Below is a small trained network, with its code and all its weights. Each question gives an input and a target symbol and asks what happens when units are switched off, that is, made to give their printed mean instead of their output.

import numpy as np


def w(rows, s, z=0):
    codes = np.array(rows[::2]) - 128.0
    scale = np.full(codes.shape[1], s)
    scale[-1] = z or s
    return codes * scale


def norm(h):
    return h / np.sqrt((h * h).mean(-1, keepdims=True) + 1e-5)


def f(y):
    return np.maximum(y, 0)


def softmax(a):
    e = np.exp(a - a.max(-1, keepdims=True))
    return e / e.sum(-1, keepdims=True)


def log_softmax(a):
    a = a - a.max(-1, keepdims=True)
    return a - np.log(np.exp(a).sum(-1, keepdims=True))


def net(x, mask):
    ids = ['γεθμξπφω'.index(c) for c in x.split()]
    T = len(ids)
    res = E[ids] + P[:T]
    u = 0
    for l in range(2):
        r = norm(res)
        for j in range(2):
            rows = slice(2 * j, 2 * j + 2)
            q, k, v = (r @ M[l][rows].T for M in (Q, K, V))
            z = softmax(np.where(np.tri(T) > 0, q @ k.T / 2**0.5, -1e9)) @ v
            o = O[l][rows]
            res = res + np.where(mask[u + j], z, o[:, -1]) @ o[:, :-1]
        u += 2
        y = f(norm(res) @ A[l][:, :-1].T + A[l][:, -1])
        res = res + np.where(mask[u : u + 4], y, B[l][:, -1]) @ B[l][:, :-1]
        u += 4
    return log_softmax(norm(res)[-1] @ U[:, :-1].T + U[:, -1])


Q, K, V, O, A, B = {}, {}, {}, {}, {}, {}
E = w([
[98,73,81],'γ',
[136,154,108],'ε',
[120,124,98],'θ',
[134,138,98],'μ',
[9,152,120],'ξ',
[129,158,129],'π',
[131,254,122],'φ',
[116,125,99],'ω',
],0.026)
P = w([
[160,126,253],'0',
[83,141,74],'1',
[123,131,85],'2',
[154,126,81],'3',
[116,127,106],'4',
[123,139,109],'5',
[145,116,99],'6',
[144,134,136],'7',
[142,143,158],'8',
[136,143,174],'9',
],0.007)
Q[0] = w([
[95,126,140],'L0H0',
[130,101,1],'L0H0',
[129,47,102],'L0H1',
[156,98,124],'L0H1',
],0.0098)
K[0] = w([
[104,209,66],'L0H0',
[169,71,211],'L0H0',
[3,61,2],'L0H1',
[151,234,65],'L0H1',
],0.008)
V[0] = w([
[2,64,207],'L0H0',
[75,189,159],'L0H0',
[211,138,79],'L0H1',
[189,212,169],'L0H1',
],0.0081)
O[0] = w([
[200,90,254,93],'L0H0',
[192,24,72,251],'L0H0',
[26,176,103,153],'L0H1',
[19,23,95,125],'L0H1',
],0.0043,0.0015)
A[0] = w([
[90,53,96,22],'L0N0',
[181,87,146,17],'L0N1',
[196,120,141,142],'L0N2',
[105,177,254,252],'L0N3',
],0.0085,0.0019)
B[0] = w([
[143,125,163,244],'L0N0',
[82,177,144,148],'L0N1',
[39,227,2,178],'L0N2',
[208,120,23,250],'L0N3',
],0.0058,0.0021)
Q[1] = w([
[87,134,88],'L1H0',
[173,205,33],'L1H0',
[109,39,208],'L1H1',
[111,105,245],'L1H1',
],0.012)
K[1] = w([
[122,57,203],'L1H0',
[209,172,166],'L1H0',
[111,146,50],'L1H1',
[31,111,1],'L1H1',
],0.009)
V[1] = w([
[107,20,12],'L1H0',
[177,155,158],'L1H0',
[72,194,60],'L1H1',
[185,183,99],'L1H1',
],0.012)
O[1] = w([
[243,75,71,254],'L1H0',
[85,55,187,99],'L1H0',
[239,254,99,197],'L1H1',
[226,180,171,183],'L1H1',
],0.0067,0.0078)
A[1] = w([
[197,197,172,181],'L1N0',
[145,159,66,157],'L1N1',
[86,87,254,255],'L1N2',
[181,168,57,69],'L1N3',
],0.0091,0.0017)
B[1] = w([
[110,89,107,209],'L1N0',
[78,83,178,228],'L1N1',
[2,212,70,141],'L1N2',
[87,88,211,255],'L1N3',
],0.0094,0.0074)
U = w([
[187,3,89,229],'γ',
[93,34,241,99],'ε',
[192,128,42,25],'θ',
[179,159,9,1],'μ',
[50,124,89,237],'ξ',
[77,34,29,47],'π',
[170,197,123,209],'φ',
[181,139,251,96],'ω',
],0.012,0.0026)

Each question gives the input, a string of symbols that net reads in full, and the target symbol t.
The units are the heads (2 rows each of Q, K, V and O) and the neurons (one row each of A and B). Each row of codes is followed by its name. A weight is (code - 128) times the scale printed after its matrix; where a second scale follows, it is the last column's (O, A, B and U).
mask holds one flag per unit, layer by layer, with each layer's heads first. A switched-off unit (its flag False) gives its mean, the last column of its rows in O or B, instead of its output. The means were averaged over made-up inputs and are rounded, as every weight is.
A unit's drop is (log p(t) with every unit on - log p(t) with that unit switched off) / (log p(t) with every unit on - log p(t) with every unit switched off).
The circuit of an input: a set's keep is (log p(t) with only the set's units on - log p(t) with every unit switched off) / (log p(t) with every unit on - log p(t) with every unit switched off). Starting from all 12 units, units are removed one at a time, each time the one whose removal leaves the highest keep (on an exact tie, the one counted first), for as long as the keep stays at least 0.8.
units of the circuit, in order: the units of the circuit, biggest drop first
k most important neurons: the k neurons with the biggest drops, biggest first
top k neurons in layer l: the k neurons of layer l with the biggest drops, biggest first
which heads matter: for each layer, one digit per head in row order, 1 if its drop is at least 0.15 and else 0, layers parted by /
input θ ω π π, target ω: which heads matter	10 / 11
input π γ φ ω θ π ξ π φ ε, target γ: units of the circuit, in order	[L0H1]
input θ θ ω π θ, target ω: units of the circuit, in order	[L0N2 L0N3 L1H1 L0H0]
input μ ε ω, target μ: units of the circuit, in order	[L0H0 L1H1]
input θ γ θ θ, target ω: units of the circuit, in order	[L0H0 L0H1 L1H0]
input ξ ε ω φ μ ε θ θ π ω, target π: units of the circuit, in order	[L0H0 L0H1 L1H1]
input θ γ φ π γ ω μ, target ω: which heads matter	10 / 11
input ξ γ ξ γ ε ε, target π: units of the circuit, in order	[L0H0 L1H1]
input γ γ γ ω γ φ π, target ε: which heads matter	11 / 00
input γ π γ φ θ ω, target ε: units of the circuit, in order	[L0H0 L1H0]
input θ π γ π γ ξ ε ω μ, target ω: units of the circuit, in order	[L0N3 L1H0]
input γ π γ ω π, target ε: 2 most important neurons	[L0N2 L0N3]
input ω γ γ ξ ε μ π π π, target ξ: units of the circuit, in order	[L0H0 L1H0 L1N2 L1H1]
input ξ ξ γ π ω π π π, target π: most important neuron	[L0N2]
input μ μ θ ω θ ω γ π, target μ: units of the circuit, in order	[L0H1 L0H0 L1H0]
input θ ω ε μ φ π γ μ ε, target ω: 3 most important neurons	[L0N2 L0N3 L1N2]
input ω π μ φ γ ω π ω, target ξ: which heads matter	10 / 10
input π θ φ ξ μ φ ε μ φ ε, target γ: top 2 neurons in layer 1	[L1N0 L1N2]
input μ θ ξ ε ε θ, target μ: which heads matter	10 / 01
input φ ε π ω, target φ: which heads matter	00 / 11
